Each row has a hidden value; after the row comes its band, the name of the range that the value falls in. Each part has its own.
[  87   14   36   40   14  -47   98  -94   10  277 -148   22 -170 -172
  -11   32   58 -118  -54   -2 -144 -116  109  135  -76  -94   55  116
   89  -20  -73   58  -71   42   22 -157  -97  -76  -75   13  134  -59
  -73  -41 -184  -17   94  -28   67] => musob
[ -22  -23 -114  -15 -114   48 -105  -52   25   77    4   49 -195    9
  163   35   74  -17 -179   85   32 -155  113  129   55  107  108   -8
   71   20   40  -89  -16 -102 -116  -17 -147 -117  171   32   38  -64
  -40  141  -83  -26  105  -18  -34] => Zapu
[ -82  143  -16  -66  -48    3 -221 -212  -23   13   47  -76   17  -24
   14  -14  -81  140   64  116  170  255   70   77  125 -181    4    4
  112 -180   -1   37  210 -175  160  144  -61  -18  -50  119 -307   10
 -160  135  150 -124  -19  -91  128] => Lopus
[ 175  -25   36  136  -97   22  145 -117  118  -34  101 -157   32  -66
  -85  165   48   -3   46  -56  -34  194  -92  -82 -109   56   15  -38
   44    0 -183  -14  -46  217   43   33   39    4  -26  136  146   46
  -50   73   71   77    2  -24   63] => dev
[ -81 -148  -53  243  -50  -38  193 -253  -10 -291  168  -62   33   44
 -107  239  -78   29  -77  -32  105  198    4 -123   55   60  -48 -111
   92 -170   43   53   19  -31   90  213  105   87   40 -205   63  140
  -46   64   53  -48   46 -336 -303] => lasu
[  -8  -94  197   21 -179  -17 -146   -6   29  -48  216  172 -129 -113
  149 -236 -172  176  -25  110  -80  119    7  -62  311 -139 -212   71
    3  -14 -146  -85   60   70  126  -31    4  -30   33  105  180 -106
   28   37  170  231  -95  -39   82] => geg
[  20 -159  -72  151  -73   -1  123  -30  -99  179  -87  -20 -172   24
   53  -54   49  -77 -127   15  -72  -95   46  -10 -161  -35 -131   15
  -23  117  209   55 -150   13  166  -56   32  -53 -192 -233    2    1
 -451   55 -152 -201   46 -196  -53] => dev
[  87  260   55  -27 -206  -17 -172  -94  330  180  251   12  156  -89
  -70  -25   76  -32  -12   46  -58   15 -145   38  -41    5   46 -139
  136  107 -184 -104   57  112 -225  104 -214  -11   30  305  -82  161
  234   39   83  107  -17  190  132] => lasu
[ 190   28 -110  100 -116   79   88 -138  -97   52   10  -50 -240 -115
  -29  271   80  -96   17  -46  -29 -134  149  -51   -6   33  -10  -18
   37  137   44   39 -209   36  -64    9   68   43  -21  -40   59  -61
 -148   49 -124  -43   91  -32   82] => Vos
[ -22  -33  -83    3 -143  220   30  -10   48  350  -14  -50   85  164
 -295  -15  135  166  -25   41 -212  295  -11   24 -287 -245  -87  -49
   75 -130  -56  -63  223   79  156 -121 -253 -259  -90  345 -161   15
 -224   26  149   45  -74 -143  164] => musob
[  53 -169   -1  302 -200  102   23 -255  -48  300  123   -9   42  166
 -199  101   60  -57 -177  -65  -61  148   48   20  -59   88 -114 -231
  104   82   35   30   44  186  126  194 -155   24  -93  330  -22  -26
    7  147   34   20   14  -47  -91] => deton
[ -44  195 -157  130 -129  -68  156  -96 -159 -160  149   87  -63 -237
   72  123  -37  -69   82   30   72   85   98   51  237   92   -8   74
  -13 -144 -100  -19   61 -111   19  112   30  -34 -252  105  152  -97
   32  155  -63  182  171  -43   27] => Zapu
[  47 -169   84  243  -17  -56   67  -81   44  153   18   47   10    5
 -161    4  -54 -169 -148 -160 -298  269  -29  199  -42  144   30  -47
   80  -22 -171   45   96   61   94  135 -161  -46  -15  190  177  -56
  102   81   31   96  152 -126  -52] => musob
[ -73  -34   45   30  -15   55 -134   10  -57    0  -11   36  -60  -82
  -26  -29  -97  128  138   66 -167  148   15  -51  204 -152  -72   -6
  -88 -115  -54   21   -7  -60  135 -120  -23 -141  -51   45   68    5
  -55   -4  116  101   52  -20  156] => Vos
[  80  169   30  -52   36  -38 -134   18  165   87   87  -73  134 -158
 -286   91   20    9  197  -73 -267  269  -45  -69  127  -94  109  -20
  111  -60  -69   35   73 -165  -42   53   76 -158   43  -30 -237  185
  159   66  204    4  236  170  148] => dev
[  27  269 -250  -89   34  144   61  -41   43   63   15   35  -37 -130
 -153   24  -17 -229  152  146   23 -146   -2   85    3 -103   77  -39
  -46  -84   70  131 -108 -117 -360   -6  -39  124 -218 -127  -19  -11
  129  -36 -149  -41  112  -61  151] => Vos
[  45  -31  -29  -30  179  -13   43   13   85  115  -40  -64   73  -34
   23  -51   26 -166   -8    3  -50    3  -46   98 -232   85  123   60
  -61  185   63   55 -124  -35  -60  144  116  -77  -63 -242   27  -27
 -197  120  -81 -209   51  -21   72] => mik
[  23 -112  104  -72   -2   64  -14  -77   52  270  -74   57 -173  -18
   28 -350 -156   76 -104  253   -9  196   67  135   59 -337   17   99
  -11 -212 -150  -19  191   52  123 -232 -177  -48  -31  132    8 -204
  -73  -27   46    7  -47 -205  120] => Vos
[-202  112  -97  -32  -38  127  -58 -116   45 -103  126  -55  -23   60
    3   81  164 -157 -157  -34  113   73  -63  173  -50  141   24  -45
  136   61  287   40  -97 -188   25  358  114 -249  -38 -131 -276   60
 -205  125 -151 -240  150 -221  -70] => geg
[  57   -3 -146   36   64  -17   36 -152 -162    1 -184 -166  -39 -149
  171  209  -34   90   80   45  154 -149  111   12  -71  109  162  -15
  -31    5  -50   -1 -176  -24  -23  -42   37   30   -8  -77  145  -46
 -125  198  -63  -91  129  167  105] => Zapu
[ -80   93  -52  -68 -139   -5  -13   69  164  164   51   18  -90 -154
   15  -77  -97   78  -61  104  -40 -154   70  -48  -47 -137  -10  -77
  203  -35  -27  -34 -231   49 -122  -41  -20  -32  135 -139   18  -21
 -146 -116  -71  -79   -5  -96   81] => Lopus
[  19   46  -23   82  -43 -117  279 -173   45  240    4  -17  -21 -120
   38  -84  -57  -39  -40  137   70    2   31   -1  -88 -122   74   50
  167 -126  -74   88  -16  141   29  -29   -5   97  -95 -161  137  -36
  -97  -25  -98  -89  -22 -165  -58] => Vos
[-132  -73   31  -24   57    4 -155 -188 -110   22  -64  -17   46  126
  360   77   49  331  -36  178   82  175   44   85  -69  -32  201  120
 -144   31 -100 -151  274 -103  212   16 -132 -371  248  117   54   -8
 -269  178  182  -41 -107  -52   57] => Vos
[ -71  -20    3   34  143   23   86 -224  -19  178 -108  -43  -49 -208
 -140   -5 -239   -4  -33   96   70 -100  118   20  -52 -157   87 -219
   81  -86  -62  105 -302   26  -29   30  132  116  -78 -153   41 -117
  114  -47 -140 -140  207  -70   92] => mik
[  26  -80   21  -89  -15  194  -95 -264   49  205    4   -8  -23   69
 -156  178  108  143  -44   60   31 -148  143  -33 -170 -175  -37 -102
  120   56    6   -6  -61   84  -69  -41  -99    3  137   91  -23   19
   13   -7  -11  -34 -135   12   66] => Lopus
[ -70   85   -8   20   94   29  117 -177  -16  -66  182   86  125 -145
 -253   60  -88  -84   93   -5   15  272   77   15   53 -105  -98   27
   51 -146  -75   87   81  -83   74  273  129   35 -246   46    9 -124
   96   94   13   65    1 -185   91] => dev
[ -56  -79    3  140  230   29  115 -147   46  -75 -169 -239   39  -59
 -110  242  -78  -14  159   21  -19  178  -65  -28  -33   11  272 -136
  -63 -235 -124  156 -180   58   68  -50  136  -85   34 -100  203   74
   26  -34   12  -64  206  -92   28] => lasu
[-176 -136   -9  141  -29  184  -21 -220 -103  -20   45   34   62    0
   75  103 -126  229   13  244  222 -156   70 -207   60 -135 -152 -240
 -209  -43   11  -50 -229  181   31  -48    2  -24  -62  130  247  -51
   23  -18  -34   95 -134  -19   17] => deton
[ 178 -122  -18   18 -108 -103 -204   45  216  287   74   -1 -127  105
 -188 -161   73 -332 -317 -203 -171  -10  126  421  -72  241  121  -18
  223  219   78    7  158 -179 -171  173 -216   70   16   11 -315   71
 -114  171  -66 -210  256   46 -195] => mik
[ 330  -39  111   21 -115  -19   37  -51  186  116   15 -134 -169 -144
  -84  -26  -26  -37   21  -19 -149   52  -63  -68  -20 -103   28   -3
   99   63 -153   15 -111  178  -70 -173   15  118   71  -68   20   72
  -20  -41   54  -17   85   42  101] => geg
[  91 -124    8  -71 -123  167 -236    9  -19   35  218   85  104  113
 -204 -148 -120  163  -42  -38  -90  235   79  149   14  -68 -182   10
  -21  118  -79 -119  302  -81  -70  166 -143   30  -31  276 -172  -63
    5  181  292  137  -78   72   87] => musob
[  70 -136 -157  152  -10  -16 -132 -108  -45   88    3   16  -28  142
  -84   77   36 -277 -125 -108  -50  -26   94  148  -86  205  -69  -85
    6  161  231  111   14 -180  -50  260 -149  173 -108  -98 -132   23
 -204  232  -76 -231   44 -105 -102] => Zapu
[-205  -53   56  147  -95   33  -36  -61   -3  187  166  165  168  -28
    2  -82 -181  177 -149  154  -20  192   99  -42  154 -132 -102  -78
   26 -123  -74 -129  106   56   74  167 -110 -240  118  276   60 -155
  128   33  113  146  -49  -73  -50] => Zapu
[ -51  -44  -21  -48  229  193  106 -185  -60 -129 -108 -184   75  -64
  129  245  -29  144  114  195  322 -175   52  -98 -141 -129  108   28
 -208   20   76   28 -289  112  -99  -11  258 -137   63 -201  158  -14
 -155  -65 -113 -137  -79    0   17] => geg
[   7  -76 -101  115 -146   48   -3 -144  -78  290  -62   11  128   83
  -73  -45   -8  177  -88   66 -130  177  -31  -14 -250 -117 -130 -124
    4  -39  -83 -111  185   36  151  -61 -360  -38 -104  255  -58   15
 -124  176  129   15  -67  -52  129] => Zapu
[ 123   99  -70   22 -202  -28 -131 -112  119  -41  190  -17   -8  -38
  109  280  184  126  120   87   54  -66   73 -314    1  -29  -91  -33
  -16  113  -22 -121  -20   35   -7  -12  -57  -20  106   82    9  127
 -219  135   88   21 -213   66  119] => Zapu
[ 126  -38   49   88 -158   -9  -98  -95   87  257   12  -22   27  -22
 -123   40  192  -16    3  -59 -171  186   16   -5 -105    7 -123  -43
   34   -4 -176  -88  123  120  232 -121 -305  -81 -202  475    8   10
 -124  199   34  121  -65  119  214] => Vos
[-115  -13  -27   21   73  105  240  -15  -66   22   42   42   94 -149
 -149 -135 -237   68   60  157    8   45   -4  -99    9 -303 -134   -3
  -71 -124   72   66 -157   42  -52   -7  190  -34 -176 -298   45  -35
  -17 -164  -43  -27   41 -181  -26] => Lopus
[  98    5  -72   48  -66  -31 -357  150  227  119  108  -31   76   38
 -222  -72  -77 -242   -7  -97  -96   41   78  235  138  161   24  -93
   44   16   23   56  104 -146 -254  165 -214  132  -64  208 -195   77
   35  134   82  -34  116  182  -27] => mik
[-159  -91  169  163   14 -110   45  -92   23 -207  165   89   33 -158
  106   75 -117   94   86   42  -40  199   11 -167  224    2  -85   10
  -64 -113 -182   -3  -84   92  249   78  123 -115    1   10  376  -40
  -41   -3   48  172  -93 -156    9] => deton
[  21  -17   17   51   24   45  -29  -54   -9  -67   -2    8  -46  -54
  172  113   18   29   90   92   27 -137   13   29   36    7   33  104
 -170   48  -63    3  -55   66  -78  -79  -14  -84  -12   41  304   14
  -67   -1  -23  112  -77   43   38] => mik
[-159  -12 -108   79 -142   68 -140  -32  -29  306   47   95  -22  185
  -22 -119   45  113  -77  193  -56  162  109   83   26 -186   -8  -58
  -66 -115   62  -53  311 -127  160  -49 -229 -266 -106  256 -189   -4
 -237   87  117   -7   22 -147    6] => dev
[ -10  -86 -174   50   99  -74  247   64   30  -54  -12  -23  -44  -66
  -67   48  -25 -130   37   -4  -95   53   49  -57 -134   53   75   35
   -1  -64   41   79 -120 -101   -8   28  153   12  -62 -424  136  -13
 -263   66  -82 -149  112 -249  -50] => geg
[-125   53  -27   44   -1  -24  -44 -186  -13   26   -7 -123   62  -56
   13  -51 -169  164   98  175  170  212   -2   43  169  -96  174 -130
   44 -305 -135   52  102  -29   97  -10    3   -7  -64   80  -36   30
   75   91  144   -1  175   20   27] => Lopus
[ 186  -86  123  -33   10   49  -89  -28  141   56   72  -18   26 -143
   19 -113 -155    5   78   55    5  -61  -26   45   70   57   40  -36
  -27   61 -278  -14 -129  240 -211  -45  -17  193   30  167  338 -128
  281   79   79  203  -32  278  169] => Lopus
[  77  135 -208   98 -140  -70  -14   38   19  333 -128   21  -17 -189
  -35   76   46 -152  -11  -24 -100 -287  142  126 -207   78  -33  -90
   24   41 -107  -42 -141   39 -140 -121 -343   74 -257  271  118  -42
 -132   82 -221   29   64  177  186] => geg
[-263   47 -253  278   24 -105   79 -234 -236  163   -5  130  113   -4
  -21  259  -56  -19  -27   57   55   55  260  -16   30   34  -28  -79
   87 -215  106  103  111 -212  172  308  -90  -30 -134   68   70 -130
  -95  228  -40  -59   13 -226  -76] => mik
[-266  -30  -91  119  -25   87  -55  -89  -20  229  -26   15  130   17
  -18  -66 -210  144  -65  187   93  -47   63    6 -133 -129  -46 -296
  -38  -90  -15   -2 -157   82   34   85 -104  -46  -88  140   52  -88
 -109  -26  -25  -63  -22 -112   80] => musob
[  47   70   -8   -8 -112   20   28  -16  205  287   15   -2  -65 -146
 -147  -56   46  -58   33   84 -123  -10   17  -81  -66 -130  -28 -121
  126 -111 -152    1 -149  165    7 -183 -134   15 -110  160   91  -46
  -10  -21  -81   52   -5   -3  221] => Vos
[  76  -11    6  120   19   84  -33 -130   23  -55  131  -78  164  -83
 -124  169 -231   77  119   51   97   28   57  -22  153   15  113 -163
  -85   -6 -159   17  -77  121 -275  137   62  108  103  115  137   18
  300  -29  135  124   82  186  -39] => Vos
[  57 -185   68  -42   51   47   98   32    4 -136  -13  -12 -110  -65
 -129  -66  -74   47   18  -40 -130   66   28  131   51  -94    7  153
  -49  -80  -86   14   55  -43  -36 -196   51  -50  -48 -190  121   85
  -48  -81   23   85  138  -65 -108] => musob
[ 259 -231   12   13   87  126    9   95  110   85    8  -57   -7  -21
 -316 -141 -251 -144   51  -14  -66   57   98   98   50  -95  -64   43
  -27  -76  -67  133  -20  109 -268  -38    8  309  -67  -18  107 -130
  108  -22   79   43  -12   29  -11] => musob
[  -9 -268 -150  -43    5  137  -61   42   72  114 -145 -152   11  181
 -153 -101  -36   17 -108   38  120  -73  124  220 -284    6    2  -90
  -44  -87   13  -14   15   30  -78 -166 -266  115 -131   73  -37   23
 -352   51  -69 -148  -59  -48  -68] => Vos
[  62  -60   73  -31    4  -74   45  -28  209   48   75   39 -180 -249
   68 -113 -183  -38  -56  151  104 -261  130   -5  187  -16  144  -53
   93  -76 -193   -4 -247  130 -240 -130  118  159  114 -131  314 -120
  239  -45 -112   82  129   87  -41] => dev
[ 106 -101  111  220  -70  -61   19  -79   76  296   40   51 -173  -83
 -200   -8  -55 -190  -27  -89 -322   53   37  -79   60  -60 -100 -127
  162   55    2  181 -198  117  118   45   52  101  -57  -71   99  -40
  -20  -41  -27  -36   92 -140   61] => mik
[  48  -82    5   -7  136   77  -65 -151  -79   19  -70  -59  -23   -4
   -7  131  -54  133   96   77  -20   62   77  -23   40 -112  111   44
  -69  -18  -13   43   37  -84   -2  -19   73  -70  119  -95   37   -1
    0   81  132  -36   43   15   63] => lasu
[ 299 -109  -38  111 -199  -29  -17  -21   40  164  143   79 -156  -12
 -242  106   88  -86   88 -134 -304  160  154 -165  -26  -42 -255   31
  120   57 -104   43   96   56  126  -16 -115  222 -111  153   82  -89
 -201  177  134  111 -164  -90  195] => geg
[ 114 -110 -102   59   -6  119   96   27  -93 -340  171  -80   52   79
  -62  -19  -90   -7   56    0   22  342 -109  -15   88    7  -83  132
 -196   29  153    0  168 -156  -41  176  195  -39  -93 -268 -147   82
 -176  146  194  -53   90 -175 -131] => geg
[-232   -5 -153  -31   97  177    0 -149  -56  -89   -2  -24   49  105
  -99  113   30   87   72  141  118   92   49   44 -167 -130   28 -125
 -179 -112   47   19   27 -134   88   32    3 -158 -188   -2  -58   37
 -254   21  -30  -89    5 -254   72] => musob
[ 265  -96  -98  -13   98   23  122    7   -3 -202   -7 -105   13  -48
  -55   88   -6  -67  196   -5   12   48   -6  -23  -65   10   -3  199
 -183    4  -43   54   68  -27 -142  -94   64  173 -150 -201  155   64
 -139  122   65   15  -46   21   14] => musob
[  93 -224  -24  122   -5 -101  143 -131   83  -38  114  -95 -122   87
  -64  182  221 -200 -151 -173  -20  118   91  -61 -142  237    1   44
  200  122  165   70  -63  -44  208  231  197    6   19 -300  -26   32
 -386  256  -85 -249   30 -237 -189] => lasu
[-123   61  -66  -97  -56   55 -369 -120   -1  -32  -73  -38   50   38
  188   98   19  301   -3  150  147 -140   77  153  -67  -65   81  -62
 -159   16  -92 -193  158 -168  -54 -126 -329 -180   62  279 -101  170
 -163   90   80    7  -40  157  101] => mik
[ -51   15   93  -93  152   48  320 -365    6 -105  115 -116  108 -147
  -32   91  -17   99   24   43  201  211  -74 -110 -168  -68   65   37
  236  -48  -66   80 -162  129  143  272  381   17   29 -318  100  -90
   25  103  -18 -127  -46 -203   59] => Zapu
[  70 -164 -125  -30  -60   16 -309   85  -11    1  -11  -37  -29  125
  -86   31  -92  102   20   -3   26 -126  266  135   75  -33  -24   29
  -85   38   91  -23  169 -212 -187  -83 -215  107   55  -31 -181  155
 -295   35  114  -97  -35  110 -145] => Vos
[ -59 -225   39   76 -168   11 -543   12  -87 -114   78   78  -56  150
   83  194  108  215   39 -120 -144  -28  189  -55  148  102 -285  -43
 -127  187   79 -115   92 -176  230   12 -228 -129   55  266  -32  139
 -386  214  182   81 -177  144   63] => Lopus
[-156 -198  -31   23  144  -18   37  -89  -35  247 -253   11  -82 -139
   -9  -50 -229   17 -180   39   31 -319  229  226 -176   13  123 -163
   96  -72 -118   36 -310   47  -82  -87 -102   84   28  -78  273 -175
   -1  -46 -249  -96  152   -5  -11] => geg
[  -3  -76 -193  198  -53  -82  121  -72  -76  113   69  -26   74   95
 -123   57  -93   -1  -67   20  -10  123  120   -8  -34  -22   41  -46
   42  -36  153   58  164 -161  -18  175   21   26  -27 -243 -181  106
 -208  100   95 -189  138 -174 -256] => dev
[ 170 -217  -36  110 -222 -139 -152  -46  164  171  163   30  -40  188
   -2    0   44   17 -180  -24   19  -86  222   88 -125  102  -29  -20
   71  153  -84 -105  257   36  -72   17 -307  195   82  157   -2   93
 -304  143   96  -32 -186    7 -205] => lasu
